Here is a tiny trained network, its code and every weight. The questions are about switching its units off for an input and a class, where a switched-off unit gives its printed mean instead of its output.

import numpy as np


def w(rows, s, z=0):
    codes = np.array(rows[::2]) - 128.0
    scale = np.full(codes.shape[1], s)
    scale[-1] = z or s
    return codes * scale


def norm(h):
    return h / np.sqrt((h * h).mean(-1, keepdims=True) + 1e-5)


def f(y):
    return y / 2 * (1 + np.tanh(0.7978845608 * (y + 0.044715 * y**3)))


def log_softmax(a):
    a = a - a.max(-1, keepdims=True)
    return a - np.log(np.exp(a).sum(-1, keepdims=True))


def net(x, mask):
    res = np.array(x, float).reshape(1, 4) / 4 @ E
    u = 0
    for l in range(3):
        y = f(norm(res) @ A[l][:, :-1].T + A[l][:, -1])
        res = res + np.where(mask[u : u + 10], y, B[l][:, -1]) @ B[l][:, :-1]
        u += 10
    return log_softmax(norm(res)[-1] @ U[:, :-1].T + U[:, -1])


A, B = {}, {}
E = w([
[128,138,128,119,138,134],'x0',
[121,177,170,131,144,44],'x1',
[164,60,166,31,145,99],'x2',
[141,113,254,140,111,180],'x3',
],0.0091)
A[0] = w([
[138,82,178,8,92,109,58],'L0N1',
[89,97,124,129,64,123,71],'L0N2',
[142,144,44,171,104,105,52],'L0N3',
[82,190,35,143,137,115,118],'L0N4',
[104,163,155,167,148,90,64],'L0N5',
[140,106,52,117,155,157,93],'L0N6',
[142,54,21,52,185,37,58],'L0N7',
[112,84,78,105,88,215,254],'L0N8',
[112,142,107,123,149,22,86],'L0N9',
[84,166,2,155,118,80,167],'L0N10',
],0.0076,0.0028)
B[0] = w([
[172,92,130,113,159,98,194],'L0N1',
[148,145,97,112,145,135,120],'L0N2',
[91,59,168,107,162,130,172],'L0N3',
[121,55,167,147,164,107,212],'L0N4',
[139,131,167,141,97,102,143],'L0N5',
[131,94,122,121,108,132,163],'L0N6',
[97,217,114,105,1,177,231],'L0N7',
[189,120,99,95,144,184,220],'L0N8',
[215,210,118,110,164,101,179],'L0N9',
[170,58,176,130,184,107,254],'L0N10',
],0.0082,0.0064)
A[1] = w([
[128,145,36,199,213,97,103],'L1N1',
[99,136,85,176,121,96,100],'L1N2',
[118,191,152,93,141,210,167],'L1N3',
[125,102,72,143,184,163,64],'L1N4',
[100,98,134,179,103,248,92],'L1N5',
[98,177,166,144,77,157,114],'L1N6',
[36,216,63,152,47,140,57],'L1N7',
[98,254,194,179,149,44,2],'L1N8',
[81,32,194,167,229,133,24],'L1N9',
[85,187,155,169,61,92,71],'L1N10',
],0.0073,0.0046)
B[1] = w([
[74,17,181,31,125,72,160],'L1N1',
[144,137,181,47,116,153,102],'L1N2',
[128,87,72,198,80,82,209],'L1N3',
[163,93,170,131,134,174,148],'L1N4',
[249,206,3,183,192,89,250],'L1N5',
[63,139,79,135,99,118,145],'L1N6',
[128,85,163,37,178,95,128],'L1N7',
[82,60,158,107,112,247,252],'L1N8',
[129,156,73,48,13,107,231],'L1N9',
[67,192,131,60,168,174,153],'L1N10',
],0.0062,0.0028)
A[2] = w([
[127,163,174,107,158,17,191],'L2N1',
[120,194,136,170,125,167,129],'L2N2',
[155,171,107,150,139,159,17],'L2N3',
[125,94,81,128,135,255,19],'L2N4',
[169,129,155,137,130,138,87],'L2N5',
[175,96,199,103,151,153,69],'L2N6',
[49,198,162,152,104,130,4],'L2N7',
[147,101,172,122,209,120,106],'L2N8',
[147,52,94,97,111,177,168],'L2N9',
[175,69,162,126,227,116,105],'L2N10',
],0.013,0.004)
B[2] = w([
[139,165,191,129,119,67,230],'L2N1',
[181,156,127,157,117,139,158],'L2N2',
[97,145,102,147,122,87,136],'L2N3',
[88,144,194,117,136,1,217],'L2N4',
[115,115,91,124,133,113,142],'L2N5',
[81,123,81,155,153,115,193],'L2N6',
[164,53,193,94,135,220,157],'L2N7',
[87,111,130,158,106,115,183],'L2N8',
[113,144,108,123,100,224,254],'L2N9',
[65,90,94,180,190,137,234],'L2N10',
],0.011,0.0088)
U = w([
[69,48,39,164,184,225,184],'0',
[56,101,203,156,175,25,144],'1',
[156,154,57,44,44,226,105],'2',
[226,240,157,53,108,44,5],'3',
[218,236,55,220,126,144,179],'4',
[179,136,219,158,114,251,136],'5',
],0.018,0.0018)

Each question gives the input, the list of numbers given to net, and the class t.
The units are the neurons (one row each of A and B). Each row of codes is followed by its name. A weight is (code - 128) times the scale printed after its matrix; where a second scale follows, it is the last column's (A, B and U).
mask holds one flag per neuron, layer by layer. A switched-off neuron (its flag False) gives its mean, the last column of its row in B, instead of its output. The means were averaged over made-up inputs and are rounded, as every weight is.
A unit's drop is (log p(t) with every unit on - log p(t) with that unit switched off) / (log p(t) with every unit on - log p(t) with every unit switched off).
The circuit of an input: a set's keep is (log p(t) with only the set's units on - log p(t) with every unit switched off) / (log p(t) with every unit on - log p(t) with every unit switched off). Starting from the 12 units with the biggest drops (on a tie, the unit counted first), units are removed one at a time, each time the one whose removal leaves the highest keep (on an exact tie, the one counted first), for as long as the keep stays at least 0.8.
circuit, biggest first: the units of the circuit, biggest drop first
most important unit: the unit with the biggest drop
k most important neurons: the k neurons with the biggest drops, biggest first
k most important neurons of layer l: the k neurons of layer l with the biggest drops, biggest first
drop when u is switched off: that unit's drop, to one decimal
input [-8,0,7,-4], class 2: circuit, biggest first	(L0N7)
input [-1,3,7,0], class 3: 4 most important neurons of layer 0	(L0N7 L0N10 L0N4 L0N3)
input [1,-5,1,-4], class 2: 2 most important neurons	(L0N7 L2N9)
input [2,0,4,8], class 0: circuit, biggest first	(L2N4 L2N6)
input [-1,1,3,-2], class 3: 2 most important neurons of layer 1	(L1N8 L1N7)
input [-7,-5,1,-8], class 2: 3 most important neurons	(L0N7 L2N9 L2N10)
input [0,0,-7,8], class 4: circuit, biggest first	(L1N5 L2N2)
input [-5,0,8,0], class 2: circuit, biggest first	(L0N7 L2N4)
input [-4,-5,0,8], class 4: 3 most important neurons	(L0N10 L1N5 L0N4)
input [-8,0,-2,3], class 4: 2 most important neurons	(L1N5 L0N7)
input [-1,6,4,0], class 3: 2 most important neurons	(L0N10 L0N4)
input [0,-5,1,7], class 0: 2 most important neurons	(L0N7 L2N1)
input [-6,-8,2,7], class 0: 2 most important neurons	(L0N7 L2N9)
input [-3,-7,0,3], class 4: most important unit	L0N10
input [8,2,0,2], class 5: 2 most important neurons of layer 0	(L0N10 L0N8)
input [5,2,0,3], class 5: 2 most important neurons	(L0N10 L0N8)
input [4,-2,1,-7], class 2: 2 most important neurons of layer 0	(L0N7 L0N1)
input [0,6,0,4], class 5: 2 most important neurons of layer 0	(L0N10 L0N4)
input [2,-5,5,5], class 0: drop when L2N10 is switched off	0.0
input [6,5,4,-4], class 3: drop when L0N7 is switched off	0.3
input [6,-2,2,-5], class 2: drop when L0N7 is switched off	1.4
input [-1,-1,8,5], class 0: most important neuron	(L2N4)
